Below is a small trained network, with its code and all its weights. Each question gives an input and a class and asks what happens when units are switched off, that is, made to give their printed mean instead of their output.

import numpy as np


def w(rows, s, z=0):
    codes = np.array(rows[::2]) - 128.0
    scale = np.full(codes.shape[1], s)
    scale[-1] = z or s
    return codes * scale


def f(y):
    return np.maximum(y, 0)


def log_softmax(a):
    a = a - a.max(-1, keepdims=True)
    return a - np.log(np.exp(a).sum(-1, keepdims=True))


def net(x, mask):
    res = np.array(x, float).reshape(1, 7) / 4 @ E
    y = f(res @ A[0][:, :-1].T + A[0][:, -1])
    res = res + np.where(mask, y, B[0][:, -1]) @ B[0][:, :-1]
    return log_softmax(res[-1] @ U[:, :-1].T + U[:, -1])


A, B = {}, {}
E = w([
[128,127,129],'x0',
[177,68,222],'x1',
[127,128,127],'x2',
[37,141,185],'x3',
[128,127,126],'x4',
[103,10,93],'x5',
[129,126,126],'x6',
],0.011)
A[0] = w([
[79,144,47,106],'n0',
[73,140,170,6],'n1',
[224,123,71,42],'n2',
[234,143,73,58],'n3',
[73,156,60,61],'n4',
[92,48,62,62],'n5',
[60,141,171,25],'n6',
[62,139,147,67],'n7',
[107,184,58,18],'n8',
[91,2,84,95],'n9',
],0.0096,0.0026)
B[0] = w([
[189,62,208,204],'n0',
[71,83,79,164],'n1',
[15,86,117,204],'n2',
[1,111,139,209],'n3',
[156,95,177,193],'n4',
[125,202,147,215],'n5',
[87,90,80,174],'n6',
[99,102,76,168],'n7',
[165,96,200,187],'n8',
[134,221,157,254],'n9',
],0.0098,0.0082)
U = w([
[46,69,62,85],'0',
[150,122,107,253],'1',
[185,45,208,67],'2',
[119,249,134,79],'3',
],0.015,0.011)

Each question gives the input, the list of numbers given to net, and the class t.
The units are the neurons (one row each of A and B). Each row of codes is followed by its name. A weight is (code - 128) times the scale printed after its matrix; where a second scale follows, it is the last column's (A, B and U).
mask holds one flag per neuron, in row order. A switched-off neuron (its flag False) gives its mean, the last column of its row in B, instead of its output. The means were averaged over made-up inputs and are rounded, as every weight is.
A unit's drop is (log p(t) with every unit on - log p(t) with that unit switched off) / (log p(t) with every unit on - log p(t) with every unit switched off).
The circuit of an input: a set's keep is (log p(t) with only the set's units on - log p(t) with every unit switched off) / (log p(t) with every unit on - log p(t) with every unit switched off). Starting from all 10 units, units are removed one at a time, each time the one whose removal leaves the highest keep (on an exact tie, the one counted first), for as long as the keep stays at least 0.8.
circuit, biggest first: the units of the circuit, biggest drop first
unit that matters most: the unit with the biggest drop
top k neurons: the k neurons with the biggest drops, biggest first
drop of u: that unit's drop, to one decimal
input [-2,-3,0,-2,3,1,7], class 2: unit that matters most => n0
input [3,-8,-3,3,3,1,-6], class 2: circuit, biggest first => n0, n8
input [1,-3,0,3,-8,8,3], class 3: circuit, biggest first => n9, n5
input [-6,-8,-2,-6,-1,2,0], class 2: circuit, biggest first => n0, n8
input [-7,1,1,-2,0,6,8], class 3: circuit, biggest first => n9, n5
input [1,-8,4,0,2,-8,5], class 2: circuit, biggest first => n8, n0, n4
input [-3,7,-6,-8,4,-6,-8], class 0: circuit, biggest first => n3, n2
input [5,3,8,6,7,-8,-6], class 1: circuit, biggest first => n9, n5
input [0,-8,4,-6,-8,-3,-5], class 2: circuit, biggest first => n8, n0
input [-8,1,-3,2,-2,6,5], class 3: circuit, biggest first => n9, n5
input [-5,6,7,-1,-3,6,-8], class 1: circuit, biggest first => n0, n9
input [3,5,-6,-2,-4,3,6], class 1: top 3 neurons => n0, n8, n4
input [-4,-1,5,3,7,5,-8], class 1: circuit, biggest first => n3, n2
input [3,1,-7,-8,2,5,4], class 0: circuit, biggest first => n2
input [-7,6,8,2,-7,4,-6], class 1: top 4 neurons => n0, n8, n4, n9
input [-6,-2,-2,-8,-8,-4,-6], class 0: top 2 neurons => n3, n2
input [6,3,8,2,-6,-4,-1], class 1: top 2 neurons => n9, n5
input [3,4,7,3,3,-5,4], class 1: top 3 neurons => n9, n5, n0
input [2,-7,7,-3,5,5,-8], class 1: top 2 neurons => n5, n9
input [8,2,-5,6,2,-4,6], class 0: unit that matters most => n9
input [8,-2,8,-2,5,-6,-2], class 1: top 3 neurons => n9, n5, n8
input [5,5,2,-5,-2,-2,7], class 0: drop of n2 => 0.2
input [2,4,-5,5,-5,6,1], class 3: drop of n2 => 0.1
